[[-16 -20  15  21  16  20 -18]
 [-60 -76  57  80  59  76 -68]
 [ 53  67 -50 -71 -52 -67  60]
 [ 18  23 -17 -24 -18 -23  20]
 [ -5  -6   5   7   5   6  -6]]
->
[[ -5  -6   5   7   5   6  -6]
 [-16 -20  15  21  16  20 -18]
 [-60 -76  57  80  59  76 -68]
 [ 53  67 -50 -71 -52 -67  60]
 [ 18  23 -17 -24 -18 -23  20]]

[[-15  12   0 -55 -30 -61 -54  -3  12]
 [  3  62 -16  14  12  -6 -33  24  15]
 [ 17  54 -10  44  54  10  27  21   1]
 [ -4 -68  13  -3 -24  31  27 -21 -14]
 [ 18  44  -9  51  53  24  37  20  -2]
 [  5 -88  14  33 -14  83  61 -21 -23]]
->
[[  5 -88  14  33 -14  83  61 -21 -23]
 [-15  12   0 -55 -30 -61 -54  -3  12]
 [  3  62 -16  14  12  -6 -33  24  15]
 [ 17  54 -10  44  54  10  27  21   1]
 [ -4 -68  13  -3 -24  31  27 -21 -14]
 [ 18  44  -9  51  53  24  37  20  -2]]

[[-30   7   3 -15 -21  -1  19 -16 -25]
 [-56  40  36 -52 -55  30  39 -57 -58]
 [ 50 -38 -34  45  48 -29 -38  51  53]
 [-40  20  12 -25 -27   9  25 -24 -41]
 [ 45 -23 -18  37  40 -14 -32  37  42]
 [ 67 -42 -36  61  62 -31 -45  61  67]
 [ 43 -31 -23  35  37 -19 -30  39  49]
 [ 58 -36 -29  51  53 -24 -39  52  59]
 [ 39 -16 -10  28  31  -7 -23  26  37]
 [  2   3   5  -4  -3   5   1  -4   2]]
->
[[  2   3   5  -4  -3   5   1  -4   2]
 [-30   7   3 -15 -21  -1  19 -16 -25]
 [-56  40  36 -52 -55  30  39 -57 -58]
 [ 50 -38 -34  45  48 -29 -38  51  53]
 [-40  20  12 -25 -27   9  25 -24 -41]
 [ 45 -23 -18  37  40 -14 -32  37  42]
 [ 67 -42 -36  61  62 -31 -45  61  67]
 [ 43 -31 -23  35  37 -19 -30  39  49]
 [ 58 -36 -29  51  53 -24 -39  52  59]
 [ 39 -16 -10  28  31  -7 -23  26  37]]

[[-64   6 -54  17  26]
 [-72   1 -35   8  17]
 [ 57 -12  55 -28 -33]
 [-60   7 -53  19  27]
 [ 28 -15  55 -31 -33]]
->
[[ 28 -15  55 -31 -33]
 [-64   6 -54  17  26]
 [-72   1 -35   8  17]
 [ 57 -12  55 -28 -33]
 [-60   7 -53  19  27]]

[[ 50 -18  -6  35 -26   2 -13  67  16   2 -10  21  37 -21 -22]
 [ 20   4  -1  35 -43  -4   2  29  15   1 -62  50 -10 -26 -56]
 [ 39  15  -7  24 -18 -18  23  34  28  -4 -24  17  23 -10 -27]
 [-19  10  18   1  32 -26   4   8 -12 -27  10  23  20   0  24]
 [ 29 -24  -7  46  -4 -41  -1  21  22  -6 -58  34  -4 -49 -70]]
->
[[ 29 -24  -7  46  -4 -41  -1  21  22  -6 -58  34  -4 -49 -70]
 [ 50 -18  -6  35 -26   2 -13  67  16   2 -10  21  37 -21 -22]
 [ 20   4  -1  35 -43  -4   2  29  15   1 -62  50 -10 -26 -56]
 [ 39  15  -7  24 -18 -18  23  34  28  -4 -24  17  23 -10 -27]
 [-19  10  18   1  32 -26   4   8 -12 -27  10  23  20   0  24]]

[[-17   0   2  29]
 [ 43  27  68  25]
 [ 14 -10  82  80]
 [  6   8  11   5]]
->
[[  6   8  11   5]
 [-17   0   2  29]
 [ 43  27  68  25]
 [ 14 -10  82  80]]
